Below are the code and all the weights of a small trained network. Each question names an input and a class and asks about switching units off, where a switched-off unit gives its printed mean instead of its output.

import numpy as np


def w(rows, s, z=0):
    codes = np.array(rows[::2]) - 128.0
    scale = np.full(codes.shape[1], s)
    scale[-1] = z or s
    return codes * scale


def f(y):
    return y / 2 * (1 + np.tanh(0.7978845608 * (y + 0.044715 * y**3)))


def log_softmax(a):
    a = a - a.max(-1, keepdims=True)
    return a - np.log(np.exp(a).sum(-1, keepdims=True))


def net(x, mask):
    res = np.array(x, float).reshape(1, 8) / 4 @ E
    y = f(res @ A[0][:, :-1].T + A[0][:, -1])
    res = res + np.where(mask, y, B[0][:, -1]) @ B[0][:, :-1]
    return log_softmax(res[-1] @ U[:, :-1].T + U[:, -1])


A, B = {}, {}
E = w([
[110,133,142,107,126,111,122,109,135,131],'x0',
[130,122,130,128,127,127,129,128,130,130],'x1',
[123,118,140,115,130,107,124,116,135,133],'x2',
[89,81,70,120,84,84,190,72,21,161],'x3',
[201,174,58,83,89,65,198,119,198,78],'x4',
[126,126,133,122,128,121,126,123,131,130],'x5',
[105,58,140,11,195,189,176,134,105,76],'x6',
[135,117,133,127,129,117,127,126,131,132],'x7',
],0.012)
A[0] = w([
[124,121,176,123,157,177,85,153,153,106,138],'n1',
[93,108,125,107,180,140,112,148,76,134,108],'n2',
[167,179,92,158,61,57,125,120,130,130,76],'n3',
[133,96,161,82,118,143,161,123,32,155,123],'n4',
[125,151,101,152,116,86,160,93,67,112,50],'n5',
[94,126,76,148,77,57,184,105,55,154,74],'n6',
[169,153,42,74,110,82,222,125,181,82,6],'n7',
[135,138,195,114,208,219,55,160,232,105,30],'n8',
[161,143,108,76,104,117,179,114,129,124,56],'n9',
[133,123,141,164,89,133,114,121,187,134,126],'n10',
[96,83,104,88,109,127,150,122,75,93,94],'n11',
[140,152,167,139,206,174,83,145,220,110,194],'n12',
[136,67,122,30,181,196,185,132,167,102,54],'n13',
[58,45,94,102,140,166,174,127,63,137,102],'n14',
[127,117,133,122,157,137,118,127,78,122,139],'n15',
[99,143,193,202,159,148,21,134,109,141,38],'n16',
[166,124,177,106,140,134,133,92,79,125,164],'n17',
[107,112,79,139,55,74,185,103,25,139,145],'n18',
[136,155,112,123,145,133,105,138,200,148,119],'n19',
[143,115,152,155,149,117,112,118,145,145,95],'n20',
[110,142,132,124,183,135,162,130,167,100,91],'n21',
[175,138,135,66,130,161,132,133,166,106,38],'n22',
[106,107,163,171,154,133,48,132,97,157,145],'n23',
[155,169,147,141,115,127,130,147,217,123,127],'n24',
[163,143,82,105,115,93,211,111,181,100,145],'n25',
[137,106,154,123,94,136,92,130,129,86,115],'n26',
[119,136,167,134,94,116,128,133,97,92,117],'n27',
[188,213,87,133,85,70,160,130,252,87,137],'n28',
[194,177,56,44,90,78,209,121,166,87,107],'n29',
[94,112,137,142,128,130,152,123,190,103,90],'n30',
[102,111,152,144,142,135,140,119,54,147,83],'n31',
[146,106,114,128,116,147,114,109,119,99,119],'n32',
[114,184,123,227,56,80,88,98,98,178,151],'n33',
[93,173,132,249,54,65,71,104,77,167,15],'n34',
],0.011,0.014)
B[0] = w([
[106,67,162,114,99,114,135,135,124,139,186],'n1',
[129,139,105,132,180,140,126,107,122,140,166],'n2',
[152,181,88,116,90,93,157,120,131,121,186],'n3',
[109,167,85,119,168,148,137,99,142,112,191],'n4',
[155,116,135,134,90,96,113,126,173,151,152],'n5',
[136,119,143,142,55,132,119,195,126,114,197],'n6',
[66,81,213,107,197,176,112,131,87,133,187],'n7',
[101,83,183,130,240,185,125,129,94,120,212],'n8',
[149,101,131,156,157,173,137,157,129,92,151],'n9',
[101,167,124,98,105,80,123,78,118,132,164],'n10',
[152,118,114,98,169,97,169,105,136,147,175],'n11',
[127,130,168,148,40,118,116,165,137,126,240],'n12',
[118,114,195,145,35,132,87,166,133,131,198],'n13',
[134,154,92,132,197,101,126,85,114,148,211],'n14',
[127,120,125,115,169,117,128,115,136,122,157],'n15',
[145,153,122,129,4,87,125,143,167,119,186],'n16',
[145,136,79,178,154,186,159,169,92,125,161],'n17',
[108,106,184,126,134,151,102,132,132,129,232],'n18',
[148,139,73,123,128,104,138,136,128,149,168],'n19',
[132,180,125,147,89,167,127,139,108,135,134],'n20',
[158,103,128,125,104,123,136,164,128,142,139],'n21',
[126,153,118,128,65,76,144,131,149,130,142],'n22',
[144,95,167,118,115,134,133,172,119,129,192],'n23',
[147,150,84,106,124,105,142,91,120,127,193],'n24',
[136,138,137,148,85,119,112,147,124,136,204],'n25',
[130,138,100,162,121,165,119,143,140,138,131],'n26',
[159,101,91,153,138,132,128,148,124,116,127],'n27',
[142,185,33,128,160,104,143,62,123,140,250],'n28',
[127,88,188,137,81,137,118,172,155,126,224],'n29',
[164,142,49,176,110,172,132,189,92,146,129],'n30',
[135,165,115,101,177,112,134,98,143,101,159],'n31',
[110,122,158,115,125,105,138,103,146,136,129],'n32',
[141,96,171,108,73,146,125,190,138,132,235],'n33',
[80,69,197,148,231,178,119,110,114,109,198],'n34',
],0.019,0.02)
U = w([
[129,144,121,135,55,125,111,173,163,153,37],'0',
[67,103,154,116,176,208,120,149,104,119,252],'1',
[138,215,2,92,191,111,175,51,115,152,96],'2',
],0.0099,0.0033)

Each question gives the input, the list of numbers given to net, and the class t.
The units are the neurons (one row each of A and B). Each row of codes is followed by its name. A weight is (code - 128) times the scale printed after its matrix; where a second scale follows, it is the last column's (A, B and U).
mask holds one flag per neuron, in row order. A switched-off neuron (its flag False) gives its mean, the last column of its row in B, instead of its output. The means were averaged over made-up inputs and are rounded, as every weight is.
A unit's drop is (log p(t) with every unit on - log p(t) with that unit switched off) / (log p(t) with every unit on - log p(t) with every unit switched off).
The circuit of an input: a set's keep is (log p(t) with only the set's units on - log p(t) with every unit switched off) / (log p(t) with every unit on - log p(t) with every unit switched off). Starting from the 12 units with the biggest drops (on a tie, the unit counted first), units are removed one at a time, each time the one whose removal leaves the highest keep (on an exact tie, the one counted first), for as long as the keep stays at least 0.8.
units of the circuit, in order: the units of the circuit, biggest drop first
k most important neurons: the k neurons with the biggest drops, biggest first
drop when u is switched off: that unit's drop, to one decimal
input [-8,3,5,-5,-6,6,-3,-8], class 0: units of the circuit, in order : (n16)
input [6,-7,-6,2,5,-3,1,4], class 1: 2 most important neurons : (n7; n12)
input [0,2,-4,-5,7,4,7,-5], class 0: 2 most important neurons : (n22; n13)
input [3,-7,-8,-6,4,0,8,2], class 0: 3 most important neurons : (n13; n22; n12)
input [6,-4,1,-6,2,-8,4,-8], class 0: 2 most important neurons : (n12; n34)
input [-7,-2,-5,-3,2,-8,7,-8], class 0: 2 most important neurons : (n13; n34)
input [-3,-2,7,-6,2,-5,8,2], class 0: 4 most important neurons : (n13; n12; n22; n34)
input [-1,2,-7,-5,6,2,0,1], class 2: 2 most important neurons : (n28; n33)
input [-1,7,-6,2,8,-1,2,0], class 1: 3 most important neurons : (n7; n12; n16)
input [8,-2,-4,-3,-3,2,0,6], class 0: 4 most important neurons : (n34; n7; n16; n12)
input [-7,2,7,8,5,-3,1,-1], class 1: 2 most important neurons : (n7; n18)
input [-2,-6,-3,-7,2,7,4,-4], class 0: 2 most important neurons : (n12; n34)
input [8,2,3,-2,-7,-8,-5,-3], class 0: 2 most important neurons : (n16; n7)
input [-8,-4,-7,7,-4,-3,-5,4], class 1: units of the circuit, in order : (n34)
input [-4,-3,4,3,-4,5,5,-3], class 2: drop when n6 is switched off : 0.0
input [6,-8,0,-3,-5,-7,-2,-7], class 0: drop when n16 is switched off : 2.4
input [-5,-7,1,-2,7,6,-3,-3], class 2: drop when n28 is switched off : 1.1
